M = [[138, 133, 131, 137, 137, 123, 130, 123, 116, 128, 120, 134, 127, 129, 115, 134], [124, 120, 124, 129, 120, 117, 118, 127, 145, 134, 123, 122, 143, 121, 144, 125], [122, 129, 130, 132, 137, 145, 128, 121, 124, 117, 128, 138, 114, 129, 116, 136], [134, 139, 129, 126, 110, 120, 132, 147, 123, 129, 132, 117, 133, 147, 140, 126], [127, 113, 128, 126, 138, 132, 150, 116, 125, 119, 118, 139, 122, 117, 116, 116], [120, 130, 150, 144, 127, 113, 125, 133, 121, 135, 137, 128, 130, 118, 148, 119], [124, 128, 113, 122, 112, 148, 128, 132, 139, 111, 113, 128, 127, 151, 127, 137], [123, 134, 150, 150, 126, 121, 120, 134, 129, 124, 139, 124, 131, 125, 148, 132], [110, 131, 129, 120, 133, 133, 112, 124, 120, 147, 134, 137, 115, 121, 126, 126], [118, 132, 143, 137, 118, 115, 130, 137, 115, 137, 126, 131, 127, 131, 145, 115], [142, 139, 126, 143, 124, 118, 121, 129, 120, 128, 108, 130, 136, 144, 122, 141], [135, 125, 122, 118, 137, 131, 122, 127, 145, 128, 151, 115, 134, 114, 127, 134], [133, 125, 122, 119, 121, 109, 126, 134, 132, 145, 129, 118, 142, 123, 139, 117], [147, 136, 123, 118, 134, 121, 141, 133, 112, 133, 133, 124, 127, 133, 111, 127]]
The minimum: 108
The entry just right of the smallest entry -> 130
Report the second smallest entry.
109

Read these off the grid that follows. Counting starts at 0.
1) What is the entry in row 0 and column 0?
2) What is the entry at row 0, column 1?
3) What is the entry in the bottom-right corner?
4) What is the entry directly below the largest entry?
5) What is the entry at row 0, column 2?
6) What is the entry in row 2 and column 0?
7) What is the entry in the bottom-left corner?
8) What is the largest entry?
133,110,108,113,146,134,135,133,145,136,110,125,147,133
126,112,131,116,110,123,131,127,138,119,137,147,122,120
137,112,149,129,125,108,147,112,129,128,128,112,140,145
143,126,135,108,134,149,110,141,130,124,146,125,108,109
129,122,146,147,120,147,135,132,137,140,145,119,114,139
150,120,142,108,113,114,133,119,142,133,145,147,111,111
109,107,148,109,132,141,116,118,126,131,148,139,139,114
145,126,146,115,136,123,148,131,110,149,141,142,148,141
114,119,133,148,111,128,139,108,138,141,109,122,144,134
1) 133
2) 110
3) 134
4) 109
5) 108
6) 137
7) 114
8) 150
